Below is a small trained network, with its code and all its weights. Each question gives an input and a class and asks what happens when units are switched off, that is, made to give their printed mean instead of their output.

import numpy as np


def w(rows, s, z=0):
    codes = np.array(rows[::2]) - 128.0
    scale = np.full(codes.shape[1], s)
    scale[-1] = z or s
    return codes * scale


def f(y):
    return np.maximum(y, 0)


def log_softmax(a):
    a = a - a.max(-1, keepdims=True)
    return a - np.log(np.exp(a).sum(-1, keepdims=True))


def net(x, mask):
    res = np.array(x, float).reshape(1, 5) / 4 @ E
    y = f(res @ A[0][:, :-1].T + A[0][:, -1])
    res = res + np.where(mask, y, B[0][:, -1]) @ B[0][:, :-1]
    return log_softmax(res[-1] @ U[:, :-1].T + U[:, -1])


A, B = {}, {}
E = w([
[117,152,189,145,84,57,48],'x0',
[73,207,133,147,149,100,186],'x1',
[134,132,127,122,127,123,128],'x2',
[131,163,104,91,11,168,105],'x3',
[50,59,88,105,129,68,138],'x4',
],0.011)
A[0] = w([
[23,69,1,84,97,75,143,1],'neuron 0',
[88,170,33,72,151,162,248,158],'neuron 1',
[156,211,123,171,146,224,122,54],'neuron 2',
[131,235,140,184,64,84,179,224],'neuron 3',
[236,27,56,187,101,144,63,14],'neuron 4',
[182,174,181,189,126,254,97,93],'neuron 5',
[95,185,44,71,40,189,120,40],'neuron 6',
[173,103,25,126,139,229,179,5],'neuron 7',
],0.0082,0.0032)
B[0] = w([
[166,55,212,152,108,121,182,242],'neuron 0',
[99,98,110,158,91,88,90,254],'neuron 1',
[138,70,169,141,87,107,183,202],'neuron 2',
[112,140,117,139,47,57,187,233],'neuron 3',
[126,164,58,243,158,83,151,211],'neuron 4',
[137,70,140,105,93,118,149,231],'neuron 5',
[116,165,113,87,183,90,250,208],'neuron 6',
[47,149,139,108,38,124,70,219],'neuron 7',
],0.012,0.0078)
U = w([
[123,96,127,137,95,75,143,253],'0',
[109,147,83,225,119,73,175,158],'1',
[207,2,248,92,78,148,180,5],'2',
[55,125,137,112,32,62,25,134],'3',
[128,126,92,123,181,94,231,219],'4',
[134,141,133,68,124,148,132,117],'5',
[190,234,58,17,164,174,17,3],'6',
],0.0083,0.0063)

Each question gives the input, the list of numbers given to net, and the class t.
The units are the neurons (one row each of A and B). Each row of codes is followed by its name. A weight is (code - 128) times the scale printed after its matrix; where a second scale follows, it is the last column's (A, B and U).
mask holds one flag per neuron, in row order. A switched-off neuron (its flag False) gives its mean, the last column of its row in B, instead of its output. The means were averaged over made-up inputs and are rounded, as every weight is.
A unit's drop is (log p(t) with every unit on - log p(t) with that unit switched off) / (log p(t) with every unit on - log p(t) with every unit switched off).
The circuit of an input: a set's keep is (log p(t) with only the set's units on - log p(t) with every unit switched off) / (log p(t) with every unit on - log p(t) with every unit switched off). Starting from all 8 units, units are removed one at a time, each time the one whose removal leaves the highest keep (on an exact tie, the one counted first), for as long as the keep stays at least 0.8.
units of the circuit, in order: the units of the circuit, biggest drop first
most important unit: the unit with the biggest drop
k most important neurons: the k neurons with the biggest drops, biggest first
drop of u: that unit's drop, to one decimal
input [-6,2,-1,-4,0], class 3: units of the circuit, in order	[neuron 7; neuron 1; neuron 6]
input [0,4,6,8,-7], class 4: most important unit	neuron 6
input [-6,6,-2,8,-8], class 2: 2 most important neurons	[neuron 2; neuron 5]
input [-7,4,3,4,2], class 3: 3 most important neurons	[neuron 7; neuron 1; neuron 4]
input [-7,5,6,7,-4], class 3: 4 most important neurons	[neuron 7; neuron 1; neuron 4; neuron 0]
input [-7,-8,-6,6,4], class 1: 2 most important neurons	[neuron 4; neuron 6]
input [-7,-7,8,-3,-8], class 0: units of the circuit, in order	[neuron 4; neuron 7; neuron 5]
input [2,2,3,5,-1], class 4: 3 most important neurons	[neuron 6; neuron 7; neuron 1]
input [-6,4,-2,1,-5], class 3: units of the circuit, in order	[neuron 7; neuron 1]
input [-7,4,0,3,5], class 3: 3 most important neurons	[neuron 1; neuron 7; neuron 4]
input [-8,7,-4,7,-5], class 3: 2 most important neurons	[neuron 7; neuron 1]
input [-3,-7,6,5,-7], class 1: 3 most important neurons	[neuron 4; neuron 0; neuron 6]
input [-4,-4,1,5,-4], class 4: 3 most important neurons	[neuron 6; neuron 4; neuron 0]
input [-7,-3,2,0,7], class 2: 2 most important neurons	[neuron 0; neuron 3]
input [-8,-5,1,1,-5], class 3: units of the circuit, in order	[neuron 7]
input [-7,1,-5,6,4], class 3: 3 most important neurons	[neuron 7; neuron 1; neuron 4]
input [-6,-4,1,7,0], class 4: 2 most important neurons	[neuron 6; neuron 4]
input [-7,8,6,-8,7], class 1: 2 most important neurons	[neuron 1; neuron 5]
input [-2,-8,-7,0,7], class 1: 2 most important neurons	[neuron 4; neuron 5]
input [4,-1,1,8,-3], class 4: units of the circuit, in order	[neuron 6]
input [-2,1,-6,-6,8], class 2: 2 most important neurons	[neuron 0; neuron 4]
input [8,0,-2,-1,8], class 2: drop of neuron 1	0.1
input [-3,0,-1,1,-6], class 2: drop of neuron 2	0.5
input [4,0,-5,1,8], class 2: drop of neuron 0	0.6
input [-8,4,7,2,-5], class 3: drop of neuron 1	0.3
